Both labels of each row:
[-50.0   8.2   7.4  -5.2  47.0  14.4   6.1  21.0 -13.8  10.6  19.4 -10.9
 -15.6  -0.4  14.1 -15.6  27.5 -34.4  15.7  29.7 -28.5   1.1 -27.3 -34.8
 -33.9   0.4  -6.4 -34.5  -3.5 -10.7  14.6   9.5  19.6  -3.4 -16.9 -47.0
 -31.5  23.5   1.8  -4.4   2.8  -7.2 -32.6  -5.6  10.3 -16.4  24.4  -0.3
  18.8   6.6]	nivu + X
[-61.9  12.0  15.2 -16.8  14.5  10.2  16.0  23.8  10.5   8.7 -16.1 -17.1
 -11.3  -1.8   5.7  -7.0  11.7  18.1  21.6   6.3   1.5 -18.6   0.9 -10.9
 -19.7   3.5   7.7 -20.7 -10.8  17.2   4.5   5.7   9.0 -14.2 -26.5 -30.7
  -0.7  29.7  -7.1  12.2  -3.8  16.1  10.3   4.9  10.8 -23.7  21.2  11.2
  11.5  -0.4]	nivu + X
[-28.8   0.0 -34.8 -25.5  -8.6 -21.2  21.7 -20.3   4.1  -0.3  26.4   7.0
   7.9  10.3  -5.0  29.9 -11.7   2.4 -15.6 -23.7   7.6  -0.2 -22.7  26.7
  21.8   3.6   8.7  10.6  20.6 -22.4  -5.0   5.6  -3.2  -9.1  14.7  -0.7
 -12.2  32.6 -41.5   2.5  -1.1  11.2  15.5 -11.6 -43.8  24.8 -27.8   6.3
   7.8 -15.9]	nivu + L
[-31.0  21.1   6.6 -11.1  45.9  16.6   7.9  12.7   6.0  13.2   2.6  -8.0
  -4.8  -3.8   1.6  -4.6  13.0 -15.6  30.7   6.8 -10.2 -16.4 -13.2  -0.5
  -6.2   1.9   4.4 -45.3  -5.7  15.7   1.2  10.5   7.9  -1.8 -26.7 -34.5
 -69.1  21.1   7.1   3.3  -1.5   0.1   5.8  -1.9  21.0  -8.5  15.4   3.1
  12.6   9.7]	nivu + X
[ 19.7  24.4 -38.3 -11.5  23.6 -21.2  -2.9 -28.9  -2.0   9.2 -10.3  12.4
  -7.4   8.8 -16.4 -10.2  -9.5   0.2 -16.4 -29.3   7.6  15.0  -8.8  48.1
  21.0 -27.6   3.6  25.9   5.1  19.7   2.1   7.1 -11.1  10.0  -6.1   5.9
 -29.4  -6.3  -3.3  16.4  18.0  24.5   9.7 -19.2   1.7  23.2 -31.8   6.1
  13.4  -1.9]	sigi + L
[-20.0  21.6 -46.9  14.8  22.2 -19.7   2.8 -17.4 -16.2  26.2   5.5 -16.3
 -22.4   6.9 -25.2  -7.4 -14.4 -14.4 -24.1   3.6  -1.1  -3.9 -29.8   5.2
   5.0 -13.0 -11.2   5.7   4.6  -3.8   0.8  22.9 -12.3  22.6  -1.6  49.1
  -6.5  20.7 -18.6  10.6   6.2  19.6  11.1 -22.7  -6.9  10.1  -6.9   4.5
  34.1   0.1]	nivu + L
[ 20.3  20.3 -40.6  12.6   9.0 -36.5   4.6 -38.8  -5.2  11.0  11.1   8.7
  -0.4  15.0 -15.6  28.3  -2.2 -16.3 -26.8  -0.9   7.6 -18.8 -17.9  20.3
  13.5 -14.9  11.8  14.5  17.0   9.5  -5.5   7.1  -9.3  23.4   2.1  30.4
 -82.3  -6.1 -13.7  26.1   2.7  -3.4  11.5 -17.9   7.6  16.8 -35.2  -4.3
  10.7  -5.6]	nivu + L
[ -3.6   7.6  32.6  -2.3   6.9  25.5   4.4  11.6  -1.9  18.0  30.3  -9.1
  -4.7  -6.6  47.2  38.6   5.6 -34.3  19.6 -28.5 -16.4  -7.4   0.2  10.6
  -6.5  12.7   2.6 -33.1  -3.0 -24.4  13.5  33.8  20.1 -12.1  19.7 -34.1
 -51.1  25.1  -4.9   7.6   2.2 -14.2 -53.2  -8.1  -3.6   9.6  -7.4 -12.1
   2.0  15.1]	nivu + X
[-27.8   2.0  36.1   0.2   2.7  13.0   5.1  17.1  -3.6  -5.7  -5.8   3.8
  -7.5 -12.0  19.0   6.2  12.8  17.9   8.0   5.7  -3.9 -18.5   8.9 -26.1
 -16.4   2.0  -0.6  10.5   3.8  27.3   1.6  -4.6   7.9 -19.6 -16.3 -37.4
 -23.5 -39.9  17.2   2.4   2.5 -13.9 -11.3   6.0  24.9  -9.6   2.0  -7.0
 -14.1  -3.6]	sigi + X
[ 40.5  -1.4 -26.2   1.6 -17.7 -48.6  19.5 -30.8  19.2  -5.8 -23.0  23.5
  -8.3  -4.6 -24.7  -1.9  -5.8   8.1 -19.0 -27.9  18.7  18.6   8.0  88.8
  22.9 -11.7   3.2  16.4  -9.3 -12.4   9.4  -1.6 -10.2  18.8 -18.4  10.2
   0.9  47.1 -35.5  19.8   7.2  47.3  16.4 -12.8  28.9   8.4 -26.4   6.5
  12.3 -13.3]	nivu + L
